Below is a small trained network, with its code and all its weights. Each question gives an input and a class and asks what happens when units are switched off, that is, made to give their printed mean instead of their output.

import numpy as np


def w(rows, s, z=0):
    codes = np.array(rows[::2]) - 128.0
    scale = np.full(codes.shape[1], s)
    scale[-1] = z or s
    return codes * scale


def f(y):
    return y / 2 * (1 + np.tanh(0.7978845608 * (y + 0.044715 * y**3)))


def log_softmax(a):
    a = a - a.max(-1, keepdims=True)
    return a - np.log(np.exp(a).sum(-1, keepdims=True))


def net(x, mask):
    res = np.array(x, float).reshape(1, 5) / 4 @ E
    y = f(res @ A[0][:, :-1].T + A[0][:, -1])
    res = res + np.where(mask, y, B[0][:, -1]) @ B[0][:, :-1]
    return log_softmax(res[-1] @ U[:, :-1].T + U[:, -1])


A, B = {}, {}
E = w([
[102,174,66,157,45,136,178,53,186,112],'x0',
[192,127,56,253,146,68,46,207,187,190],'x1',
[172,78,131,136,89,142,60,108,76,80],'x2',
[115,39,76,95,14,152,227,157,88,174],'x3',
[1,88,188,139,85,70,152,176,82,199],'x4',
],0.0097)
A[0] = w([
[66,135,139,173,142,131,171,194,145,201,148],'N1',
[74,147,171,106,222,176,99,61,59,101,212],'N2',
[134,62,40,111,32,203,170,99,119,119,171],'N3',
[166,102,115,176,150,101,8,197,117,190,177],'N4',
[227,118,93,132,95,165,230,89,77,98,252],'N5',
[180,180,123,145,178,133,93,61,194,107,229],'N6',
[144,98,105,119,69,196,154,121,119,129,107],'N7',
[10,76,136,135,185,34,153,126,84,192,170],'N8',
[126,225,89,191,95,92,157,65,167,126,123],'N9',
[56,116,219,142,55,126,201,135,107,206,232],'N10',
[149,178,186,38,233,179,160,127,163,85,161],'N11',
[168,212,126,185,59,145,135,63,150,148,228],'N12',
[220,61,206,196,172,113,15,203,87,125,189],'N13',
[86,91,140,170,114,121,157,225,105,254,180],'N14',
[125,148,114,62,95,180,154,81,90,98,191],'N15',
],0.0079,0.0029)
B[0] = w([
[105,209,84,125,145,153,154,187,163,90,184],'N1',
[142,121,255,125,131,127,35,89,77,104,203],'N2',
[126,58,27,80,161,161,164,130,132,157,219],'N3',
[120,177,98,180,134,62,189,106,93,217,224],'N4',
[133,69,72,86,97,212,139,76,100,143,207],'N5',
[93,196,115,137,69,93,81,99,86,88,208],'N6',
[117,90,105,82,109,150,153,106,176,147,170],'N7',
[101,173,196,125,167,155,200,187,154,131,207],'N8',
[46,143,113,116,116,120,103,102,174,101,184],'N9',
[108,112,169,117,218,186,204,154,194,83,222],'N10',
[235,157,172,75,85,178,35,76,122,83,201],'N11',
[42,93,99,103,128,44,105,114,171,109,186],'N12',
[169,130,137,169,96,74,113,150,61,247,246],'N13',
[158,183,114,123,170,145,220,138,138,136,219],'N14',
[169,58,133,121,160,184,143,120,72,128,194],'N15',
],0.0086,0.014)
U = w([
[222,155,144,86,104,128,76,89,115,81,96],'0',
[162,11,24,75,138,144,153,104,154,126,247],'1',
[143,169,119,106,214,126,186,194,207,116,197],'2',
[70,166,70,117,116,55,96,96,172,84,40],'3',
[116,84,203,108,187,117,128,126,124,89,32],'4',
[193,146,100,176,137,64,128,147,88,207,144],'5',
],0.011,0.0015)

Each question gives the input, the list of numbers given to net, and the class t.
The units are the neurons (one row each of A and B). Each row of codes is followed by its name. A weight is (code - 128) times the scale printed after its matrix; where a second scale follows, it is the last column's (A, B and U).
mask holds one flag per neuron, in row order. A switched-off neuron (its flag False) gives its mean, the last column of its row in B, instead of its output. The means were averaged over made-up inputs and are rounded, as every weight is.
A unit's drop is (log p(t) with every unit on - log p(t) with that unit switched off) / (log p(t) with every unit on - log p(t) with every unit switched off).
The circuit of an input: a set's keep is (log p(t) with only the set's units on - log p(t) with every unit switched off) / (log p(t) with every unit on - log p(t) with every unit switched off). Starting from the 12 units with the biggest drops (on a tie, the unit counted first), units are removed one at a time, each time the one whose removal leaves the highest keep (on an exact tie, the one counted first), for as long as the keep stays at least 0.8.
units of the circuit, in order: the units of the circuit, biggest drop first
unit that matters most: the unit with the biggest drop
k most important neurons: the k neurons with the biggest drops, biggest first
drop of u: that unit's drop, to one decimal
input [5,-2,-7,0,-4], class 3: 2 most important neurons : (N9 N6)
input [0,-1,-4,-7,4], class 4: unit that matters most : N2
input [8,-3,-8,-2,-7], class 3: 3 most important neurons : (N12 N9 N6)
input [3,1,3,-5,-4], class 3: units of the circuit, in order : (N12 N6)
input [-6,3,-6,-3,-7], class 5: 2 most important neurons : (N13 N4)
input [-2,6,-2,7,-1], class 2: 2 most important neurons : (N14 N1)
input [7,-1,-7,1,-7], class 1: 3 most important neurons : (N5 N3 N15)
input [4,7,8,-3,-8], class 5: 4 most important neurons : (N13 N4 N10 N1)
input [3,-5,6,-1,-3], class 1: 3 most important neurons : (N3 N5 N15)
input [8,5,-6,3,-6], class 3: 3 most important neurons : (N9 N6 N12)
input [-6,-1,0,-2,-1], class 0: 2 most important neurons : (N11 N2)
input [3,5,-2,-3,4], class 2: drop of N1 : 0.2
input [-6,-7,-5,-4,-2], class 0: drop of N3 : 0.0
input [2,-6,-8,-2,2], class 4: units of the circuit, in order : (N2)
input [2,5,4,-8,-5], class 5: drop of N1 : 0.1
